Below are the code and all the weights of a small trained network. Each question names an input and a target symbol and asks about switching units off, where a switched-off unit gives its printed mean instead of its output.

import numpy as np


def w(rows, s, z=0):
    codes = np.array(rows[::2]) - 128.0
    scale = np.full(codes.shape[1], s)
    scale[-1] = z or s
    return codes * scale


def f(y):
    return np.maximum(y, 0)


def softmax(a):
    e = np.exp(a - a.max(-1, keepdims=True))
    return e / e.sum(-1, keepdims=True)


def log_softmax(a):
    a = a - a.max(-1, keepdims=True)
    return a - np.log(np.exp(a).sum(-1, keepdims=True))


def net(x, mask):
    ids = ['ΓΘΩαδστ'.index(c) for c in x.split()]
    T = len(ids)
    res = E[ids] + P[:T]
    r = res
    for j in range(3):
        rows = slice(2 * j, 2 * j + 2)
        q, k, v = (r @ M[0][rows].T for M in (Q, K, V))
        z = softmax(np.where(np.tri(T) > 0, q @ k.T / 2**0.5, -1e9)) @ v
        o = O[0][rows]
        res = res + np.where(mask[j], z, o[:, -1]) @ o[:, :-1]
    y = f(res @ A[0][:, :-1].T + A[0][:, -1])
    res = res + np.where(mask[3:15], y, B[0][:, -1]) @ B[0][:, :-1]
    return log_softmax(res[-1] @ U[:, :-1].T + U[:, -1])


Q, K, V, O, A, B = {}, {}, {}, {}, {}, {}
E = w([
[114,80,143,138,182,147,163,178,167,104,201],'Γ',
[135,135,5,132,119,111,142,159,128,67,170],'Θ',
[162,129,77,148,123,153,150,113,170,99,80],'Ω',
[146,102,172,143,181,70,117,143,109,91,63],'α',
[139,184,143,71,116,101,152,130,70,173,143],'δ',
[91,142,120,151,63,102,91,174,123,147,128],'σ',
[65,95,131,146,79,75,163,111,128,112,118],'τ',
],0.024)
P = w([
[38,216,53,67,218,188,117,115,181,216,178],'0',
[150,103,1,74,153,103,153,140,138,213,126],'1',
[163,134,59,79,135,71,139,164,159,177,118],'2',
[172,138,109,66,117,84,120,160,145,146,120],'3',
[176,134,138,79,100,94,119,157,123,131,128],'4',
[175,136,152,95,98,113,134,169,102,117,128],'5',
[170,135,172,106,100,120,135,165,80,111,127],'6',
[167,134,203,125,84,124,128,159,54,109,120],'7',
[161,178,199,140,114,119,155,179,68,102,111],'8',
[157,180,194,145,132,129,170,169,77,94,116],'9',
],0.0077)
Q[0] = w([
[163,71,189,169,154,151,167,100,177,126,107],'head 1',
[145,57,145,103,195,104,176,254,103,140,132],'head 1',
[96,155,121,70,69,114,169,129,112,165,97],'head 2',
[49,199,113,112,131,157,87,123,108,96,197],'head 2',
[115,106,64,134,98,104,118,136,109,84,69],'head 3',
[193,102,126,85,116,138,165,107,165,102,42],'head 3',
],0.0092)
K[0] = w([
[194,130,157,148,97,166,135,53,166,84,58],'head 1',
[138,167,201,211,52,141,168,162,1,86,90],'head 1',
[105,173,193,84,135,91,81,163,111,155,130],'head 2',
[87,118,67,87,142,68,71,120,104,117,174],'head 2',
[117,84,100,187,148,143,126,117,174,31,132],'head 3',
[197,147,164,150,172,148,237,88,120,84,116],'head 3',
],0.0075)
V[0] = w([
[164,158,110,147,145,194,159,61,189,149,37],'head 1',
[114,174,93,176,73,188,141,198,130,141,189],'head 1',
[103,139,183,171,159,76,163,74,81,218,74],'head 2',
[147,86,126,82,254,121,136,90,121,166,207],'head 2',
[120,120,67,108,136,127,173,78,188,109,177],'head 3',
[143,59,133,174,169,150,110,81,222,45,116],'head 3',
],0.0062)
O[0] = w([
[83,191,177,136,40,176,98,95,123,81,89,215],'head 1',
[215,152,147,128,171,128,130,121,162,139,186,160],'head 1',
[117,66,83,134,108,124,97,104,176,216,129,32],'head 2',
[95,61,118,163,129,159,120,190,136,142,94,86],'head 2',
[84,145,166,120,100,101,133,109,148,180,96,253],'head 3',
[100,79,115,96,128,145,102,109,127,250,102,112],'head 3',
],0.011,0.0038)
A[0] = w([
[49,116,119,117,123,88,132,99,203,215,46,154],'neuron 1',
[99,129,201,122,69,127,56,154,86,100,105,41],'neuron 2',
[136,159,77,124,101,160,163,135,139,254,139,252],'neuron 3',
[88,129,178,174,61,100,124,124,145,189,152,99],'neuron 4',
[180,173,77,188,90,74,128,144,120,69,82,127],'neuron 5',
[136,153,147,68,167,99,48,159,77,203,81,115],'neuron 6',
[139,57,74,204,203,40,98,177,148,128,180,157],'neuron 7',
[72,122,102,119,150,44,174,82,186,139,154,137],'neuron 8',
[150,197,129,120,69,60,175,93,108,103,136,84],'neuron 9',
[72,225,201,94,166,168,96,117,94,104,173,162],'neuron 10',
[159,95,84,198,90,122,111,173,125,71,91,123],'neuron 11',
[192,107,54,69,171,133,97,70,114,214,129,124],'neuron 12',
],0.0073,0.003)
B[0] = w([
[166,110,162,167,98,136,121,145,86,105,116,225],'neuron 1',
[137,130,97,120,197,142,118,107,188,193,129,169],'neuron 2',
[170,106,82,97,162,72,94,151,134,195,187,192],'neuron 3',
[165,163,127,120,109,82,151,94,161,139,213,149],'neuron 4',
[121,142,131,79,88,154,100,152,94,144,109,254],'neuron 5',
[70,154,58,158,162,66,136,167,145,130,147,152],'neuron 6',
[139,107,165,151,120,154,171,99,87,115,97,208],'neuron 7',
[115,77,159,108,133,120,149,79,102,150,145,157],'neuron 8',
[141,125,175,103,130,184,106,136,124,79,107,250],'neuron 9',
[91,113,59,128,138,83,149,164,157,191,189,193],'neuron 10',
[158,227,120,85,116,107,76,117,153,169,171,167],'neuron 11',
[2,194,59,112,148,32,211,190,197,204,190,143],'neuron 12',
],0.0098,0.0088)
U = w([
[131,90,162,122,156,189,113,119,91,188,166,2],'Γ',
[117,119,151,137,142,144,147,99,131,139,148,22],'Θ',
[104,175,2,98,113,91,121,153,183,221,222,208],'Ω',
[4,117,144,162,75,113,148,165,69,105,109,83],'α',
[192,166,194,132,70,198,86,123,25,61,103,194],'δ',
[173,112,121,195,148,138,162,73,133,102,147,123],'σ',
[89,89,175,153,68,99,188,40,118,105,175,155],'τ',
],0.0073,0.003)

Each question gives the input, a string of symbols that net reads in full, and the target symbol t.
The units are the heads (2 rows each of Q, K, V and O) and the neurons (one row each of A and B). Each row of codes is followed by its name. A weight is (code - 128) times the scale printed after its matrix; where a second scale follows, it is the last column's (O, A, B and U).
mask holds one flag per unit, heads first, then neurons. A switched-off unit (its flag False) gives its mean, the last column of its rows in O or B, instead of its output. The means were averaged over made-up inputs and are rounded, as every weight is.
A unit's drop is (log p(t) with every unit on - log p(t) with that unit switched off) / (log p(t) with every unit on - log p(t) with every unit switched off).
The circuit of an input: a set's keep is (log p(t) with only the set's units on - log p(t) with every unit switched off) / (log p(t) with every unit on - log p(t) with every unit switched off). Starting from the 12 units with the biggest drops (on a tie, the unit counted first), units are removed one at a time, each time the one whose removal leaves the highest keep (on an exact tie, the one counted first), for as long as the keep stays at least 0.8.
units of the circuit, in order: the units of the circuit, biggest drop first
unit that matters most: the unit with the biggest drop
top k neurons: the k neurons with the biggest drops, biggest first
heads that matter: for each layer, one digit per head in row order, 1 if its drop is at least 0.15 and else 0, layers parted by /
drop when u is switched off: that unit's drop, to one decimal
input Ω Ω τ, target τ: unit that matters most	neuron 4
input α τ Γ Γ Ω, target Ω: units of the circuit, in order	[head 3; neuron 12]
input σ Ω Γ, target σ: units of the circuit, in order	[head 1; neuron 7; head 3]
input Γ σ Γ σ, target δ: heads that matter	111
input α Γ Ω α Γ, target α: heads that matter	100
input Θ δ δ, target δ: heads that matter	001
input Ω Θ Ω Ω δ Ω Ω Γ, target Ω: top 2 neurons	[neuron 10; neuron 11]
input Θ σ δ Θ Γ, target δ: heads that matter	111
input τ τ δ Θ Γ δ Ω, target Ω: heads that matter	101
input δ Ω Θ Ω Ω Θ Ω Γ, target Ω: heads that matter	100
input Ω Ω σ Γ, target σ: units of the circuit, in order	[head 1; head 3; neuron 7]
input Θ Ω δ τ Ω δ δ Γ, target δ: top 2 neurons	[neuron 7; neuron 5]
input Ω Γ τ, target τ: heads that matter	000
input δ Ω α δ Θ Θ Ω σ, target Ω: unit that matters most	head 2
input Ω δ δ Γ α, target α: heads that matter	100
input σ Ω δ σ, target δ: units of the circuit, in order	[head 3; head 1; neuron 7; neuron 10]
input δ Ω Ω, target δ: top 2 neurons	[neuron 1; neuron 10]
input Ω σ σ Ω Ω Ω α, target α: top 2 neurons	[neuron 6; neuron 3]
input Γ Ω Θ Γ δ, target Ω: top 2 neurons	[neuron 12; neuron 1]
input Θ α Ω Ω σ α δ, target Ω: unit that matters most	head 2
input α Ω τ Γ, target τ: heads that matter	100
input Θ Ω α Θ Θ, target δ: heads that matter	010
input Ω Ω Ω, target δ: drop when head 1 is switched off	4.2
input δ Ω δ α Θ τ Ω Ω σ, target Ω: drop when neuron 8 is switched off	0.0
input Ω α Θ Ω δ Θ τ δ Θ, target δ: drop when head 2 is switched off	1.7
input Ω δ δ, target δ: drop when neuron 9 is switched off	0.1
